[[133 116 137 134 132 121 140 121 122 120 131]
 [128 131 128 114 136 128 122 120 117 136 108]
 [126 124 132 135 134 137 131 131 134 126 133]
 [112 119 117 121 114 129 115 122 129 115 127]
 [121 126 121 112 107 116 121 114 124 116 128]
 [141 125 135 115 132 103 138 109 102 129 110]
 [131 135 135 120 130 134 130 122 130 132 126]]
133

[[123 122 133 100 115 117]
 [125 135 133 134 147 129]
 [130 117 125 107 112 119]
 [120 136 136 131 144 130]
 [137 128 122 145 148 129]
 [127 127 137 106 134 112]
 [111 127 132 132 118 147]
 [128 129 137 124 146 119]
 [139 123 130 123 144 112]]
123

[[136 140 135 120 131 107 115 108 136 135 118 117 120 109 110 119]
 [123 122 120 121 123 129 126 128 124 120 126 130 128 125 130 124]
 [122 127 120 118 132 128 116 120 122 119 135 135 123 120 129 116]
 [132 131 131 130 128 124 129 127 132 131 125 126 129 126 125 130]
 [139 130 127 127 113 116 137 130 140 128 106 119 139 117 122 137]
 [127 131 138 128 138 128 123 122 127 137 132 122 116 131 120 123]
 [125 125 129 132 123 118 124 121 124 129 123 118 121 126 119 127]
 [126 131 138 129 138 126 121 120 125 137 133 122 115 131 119 122]
 [135 126 129 133 115 127 143 138 136 130 114 122 139 130 129 141]
 [136 134 139 130 128 118 130 123 135 139 117 115 124 125 115 130]]
136

[[125 151 122 118 125 143 139]
 [125 151 122 118 125 142 139]
 [125 153 122 117 125 143 139]
 [126 149 123 119 125 141 140]
 [125 150 122 119 125 142 139]
 [125 151 122 118 125 142 139]
 [125 153 122 117 125 143 138]
 [125 150 122 119 125 142 139]
 [125 152 122 117 125 143 139]
 [125 153 122 117 125 143 138]
 [125 150 122 119 125 142 139]
 [125 152 122 118 125 143 139]]
125

[[131 133 134 136 137 134 134 123 137 124]
 [127 136 131 142 153 137 147 122 149 122]
 [136 147 140 140 149 144 147 126 147 110]
 [126 138 125 136 151 134 148 131 144 121]
 [117 135 114 127 120 140 130 143 120 125]
 [135 130 140 134 146 126 136 118 143 125]
 [121 122 120 130 119 125 119 128 119 140]
 [128 121 127 132 126 123 123 122 127 137]
 [115 112 112 125 125 114 124 134 118 146]]
131

[[147 128 132 120 141 120 121 109 114 137 101 125 122]
 [132 116 122 119 127 120 142 134 139 142 117 121 147]
 [144 128 122 123 117 133 131 148 136 116 109 117 113]
 [130 129 110 115 111 131 117 129 126 118 118 130 141]
 [135 138 135 145 128 125 140 123 108 126 132 109 141]
 [127 127 148 131 125 143 109 138 118 119 119 144 142]
 [113 108 130 144 105 120 114 136 125 156 126 149 129]]
147

[[112 114 117 123 127 135 123 144 117 144 120 142 124]
 [144 149 144 134 125 120 124 122 140 122 123 124 124]
 [119 143 112 137 141 120 113 132 128 132 115 130 131]
 [144 149 142 134 127 120 124 120 140 120 125 122 126]
 [136 135 143 123 114 130 120 139 131 139 118 141 112]
 [123 126 145 137 138 122 133 131 131 131 103 129 138]
 [128 131 150 135 131 123 129 133 133 133 102 133 130]
 [122 120 143 137 141 124 139 126 130 126 109 124 142]
 [126 114 148 132 135 128 145 123 130 123 117 122 140]
 [118 116 135 136 143 125 141 124 128 124 115 121 145]
 [117 140 113 137 141 120 114 134 127 134 113 131 132]
 [118 141 114 139 143 119 115 131 128 131 114 128 134]]
112

[[131 112 145 111 123 120 128 123 143 112]
 [121 152 120 107 132 135 137 139 128 130]
 [143 125 117 133 122 123 109 113 113 118]
 [141  99 145 111 117 128 152 128 134 121]
 [107 115 130 125 118 128 143 130 120 127]
 [141 112 124 123 140 121 116 103 130 139]]
131
---
[[155, 104, 118, 125, 151],
 [116, 129, 138, 137, 124],
 [126, 121, 126, 125, 117]] ⇒ 151

[[124, 126, 124, 122, 127, 130, 128],
 [111, 127, 109, 99, 129, 126, 131],
 [134, 128, 135, 138, 126, 128, 133]] ⇒ 128

[[140, 136, 112, 102, 123],
 [141, 124, 104, 144, 116],
 [142, 143, 113, 150, 119]] ⇒ 123

[[114, 123, 114, 149, 133, 133, 122],
 [126, 124, 121, 123, 124, 139, 110],
 [141, 139, 136, 111, 137, 99, 134]] ⇒ 122

[[118, 140, 128, 108, 141, 124],
 [150, 113, 117, 137, 120, 137],
 [145, 142, 122, 124, 136, 133]] ⇒ 124

[[122, 128, 128, 137, 116],
 [126, 128, 128, 108, 117],
 [123, 128, 128, 104, 128]] ⇒ 116

[[107, 113, 129, 116, 136],
 [121, 104, 121, 126, 139],
 [129, 103, 118, 132, 136]] ⇒ 136

[[111, 141, 152, 147, 123, 112],
 [111, 142, 153, 148, 123, 113],
 [111, 139, 151, 145, 123, 108]] ⇒ 112
---
[[122 124 128 141 131 130]
 [104 122 106 133 109 138]
 [114 154 136 145 109 114]] value 138

[[101 106 126 144]
 [126 120 121 129]] value 129

[[120 121 129 139 153]
 [126 127 115 120 120]] value 120

[[107 131 132 112 149 129]
 [123 122 124 123 122 116]] value 116

[[139 110 116 156]
 [146 113 118 147]] value 147

[[132 131 117 154]
 [116 126 132 112]
 [120 120 123 117]] value 112
---
Input: [124 104 117 129 133]
Output: 133

Input:
[[132 104 129 123 127 122]
 [125 121 120 136 129 129]
 [133 114 121 107 128 121]]
Output: 121

Input:
[[149 140 155 119 142]
 [151 127 107 102 131]
 [110 102 116 140 101]]
Output: 101

Input:
[[100 153 144 117 139 134 124]
 [130 149 138 124 142 125 106]]
Output: 106

Input: [128 128 119 100 146 136]
Output: 136

Input: [108 112 126 113 152]
Output: 152

Input: [146 108 149 104 148 107 113]
Output: 113

Input:
[[158 120 147 153 132 130]
 [124 129 128 119 101 134]]
Output: 134

Input: [149 130 128 111 116]
Output: 116
---
[142 119 130 103] -> 130
[126 123 154 113 147 140] -> 126
[137 140 154 101] -> 140
[143 151 108 141 107] -> 141
[121 130 124 126 104] -> 124
[131 154 118 132 147 140] -> 132
